Below is a small trained network, with its code and all its weights. Each question gives an input and a class and asks what happens when units are switched off, that is, made to give their printed mean instead of their output.

import numpy as np


def w(rows, s, z=0):
    codes = np.array(rows[::2]) - 128.0
    scale = np.full(codes.shape[1], s)
    scale[-1] = z or s
    return codes * scale


def norm(h):
    return h / np.sqrt((h * h).mean(-1, keepdims=True) + 1e-5)


def f(y):
    return np.maximum(y, 0)


def log_softmax(a):
    a = a - a.max(-1, keepdims=True)
    return a - np.log(np.exp(a).sum(-1, keepdims=True))


def net(x, mask):
    res = np.array(x, float).reshape(1, 7) / 4 @ E
    u = 0
    for l in range(4):
        y = f(norm(res) @ A[l][:, :-1].T + A[l][:, -1])
        res = res + np.where(mask[u : u + 5], y, B[l][:, -1]) @ B[l][:, :-1]
        u += 5
    return log_softmax(norm(res)[-1] @ U[:, :-1].T + U[:, -1])


A, B = {}, {}
E = w([
[147,118,5],'x0',
[132,129,129],'x1',
[117,185,114],'x2',
[129,128,128],'x3',
[132,129,128],'x4',
[131,127,129],'x5',
[141,69,142],'x6',
],0.013)
A[0] = w([
[113,168,39,14],'L0N1',
[156,180,87,81],'L0N2',
[199,66,152,3],'L0N3',
[124,205,159,103],'L0N4',
[147,55,10,36],'L0N5',
],0.014,0.0052)
B[0] = w([
[41,63,75,204],'L0N1',
[39,100,95,182],'L0N2',
[60,106,168,158],'L0N3',
[188,160,185,208],'L0N4',
[40,212,250,254],'L0N5',
],0.013,0.0068)
A[1] = w([
[138,136,115,95],'L1N1',
[135,167,68,97],'L1N2',
[114,248,143,3],'L1N3',
[95,78,135,105],'L1N4',
[113,75,119,59],'L1N5',
],0.015,0.0066)
B[1] = w([
[117,60,122,128],'L1N1',
[191,52,103,155],'L1N2',
[8,125,226,254],'L1N3',
[223,166,254,231],'L1N4',
[124,155,182,141],'L1N5',
],0.0062,0.0032)
A[2] = w([
[13,110,171,2],'L2N1',
[124,240,132,53],'L2N2',
[247,255,95,130],'L2N3',
[103,217,230,216],'L2N4',
[109,206,11,120],'L2N5',
],0.0087,0.0051)
B[2] = w([
[215,215,252,162],'L2N1',
[74,165,178,139],'L2N2',
[54,255,130,134],'L2N3',
[194,186,30,254],'L2N4',
[155,44,66,143],'L2N5',
],0.0082,0.013)
A[3] = w([
[250,154,141,87],'L3N1',
[130,52,98,70],'L3N2',
[143,187,142,200],'L3N3',
[191,102,136,124],'L3N4',
[170,121,89,5],'L3N5',
],0.017,0.0025)
B[3] = w([
[195,37,8,228],'L3N1',
[101,127,200,134],'L3N2',
[254,105,136,254],'L3N3',
[83,20,73,157],'L3N4',
[136,185,127,130],'L3N5',
],0.0087,0.009)
U = w([
[195,88,90,211],'0',
[140,177,168,192],'1',
[3,150,160,153],'2',
[37,114,21,2],'3',
[130,2,156,4],'4',
],0.024,0.0029)

Each question gives the input, the list of numbers given to net, and the class t.
The units are the neurons (one row each of A and B). Each row of codes is followed by its name. A weight is (code - 128) times the scale printed after its matrix; where a second scale follows, it is the last column's (A, B and U).
mask holds one flag per neuron, layer by layer. A switched-off neuron (its flag False) gives its mean, the last column of its row in B, instead of its output. The means were averaged over made-up inputs and are rounded, as every weight is.
A unit's drop is (log p(t) with every unit on - log p(t) with that unit switched off) / (log p(t) with every unit on - log p(t) with every unit switched off).
The circuit of an input: a set's keep is (log p(t) with only the set's units on - log p(t) with every unit switched off) / (log p(t) with every unit on - log p(t) with every unit switched off). Starting from the 12 units with the biggest drops (on a tie, the unit counted first), units are removed one at a time, each time the one whose removal leaves the highest keep (on an exact tie, the one counted first), for as long as the keep stays at least 0.8.
circuit, biggest first: the units of the circuit, biggest drop first
most important unit: the unit with the biggest drop
top k neurons: the k neurons with the biggest drops, biggest first
k most important neurons of layer l: the k neurons of layer l with the biggest drops, biggest first
drop of u: that unit's drop, to one decimal
input [2,1,-7,2,-5,-3,-2], class 2: circuit, biggest first => [L0N5]
input [-4,8,4,-3,-8,2,8], class 0: top 3 neurons => [L0N5; L0N1; L3N1]
input [6,-5,-6,4,-6,8,1], class 1: circuit, biggest first => [L0N5; L0N2]
input [-4,7,8,-6,7,-3,2], class 0: top 4 neurons => [L0N5; L2N4; L3N1; L3N3]
input [-1,-2,8,3,-6,8,1], class 0: top 4 neurons => [L0N5; L2N4; L3N3; L0N4]
input [8,6,3,6,1,-2,3], class 2: top 2 neurons => [L0N5; L3N1]
input [8,-4,4,8,6,-1,1], class 2: top 2 neurons => [L0N5; L3N1]
input [6,8,0,3,-6,-7,-7], class 2: circuit, biggest first => [L3N1; L0N5]
input [1,-2,3,-1,4,-1,-7], class 3: top 2 neurons => [L0N5; L0N1]
input [-1,-4,-4,1,1,-7,-7], class 0: top 2 neurons => [L0N5; L0N4]
input [5,7,-2,-3,3,-1,2], class 1: top 2 neurons => [L2N1; L0N5]
input [-2,3,-7,0,6,1,-8], class 0: top 2 neurons => [L0N5; L3N1]
input [3,8,4,2,-6,1,-4], class 3: 2 most important neurons of layer 0 => [L0N5; L0N3]
input [5,-8,-3,-2,-6,7,1], class 1: most important unit => L2N1
input [-8,5,-5,7,-5,2,-1], class 0: 2 most important neurons of layer 0 => [L0N5; L0N1]
input [7,5,-8,1,3,-2,-5], class 2: drop of L0N5 => 0.3
input [-2,-4,-3,-5,-3,-7,-2], class 0: drop of L0N5 => 0.5
input [3,3,-3,0,-5,-6,6], class 1: drop of L3N4 => 0.0
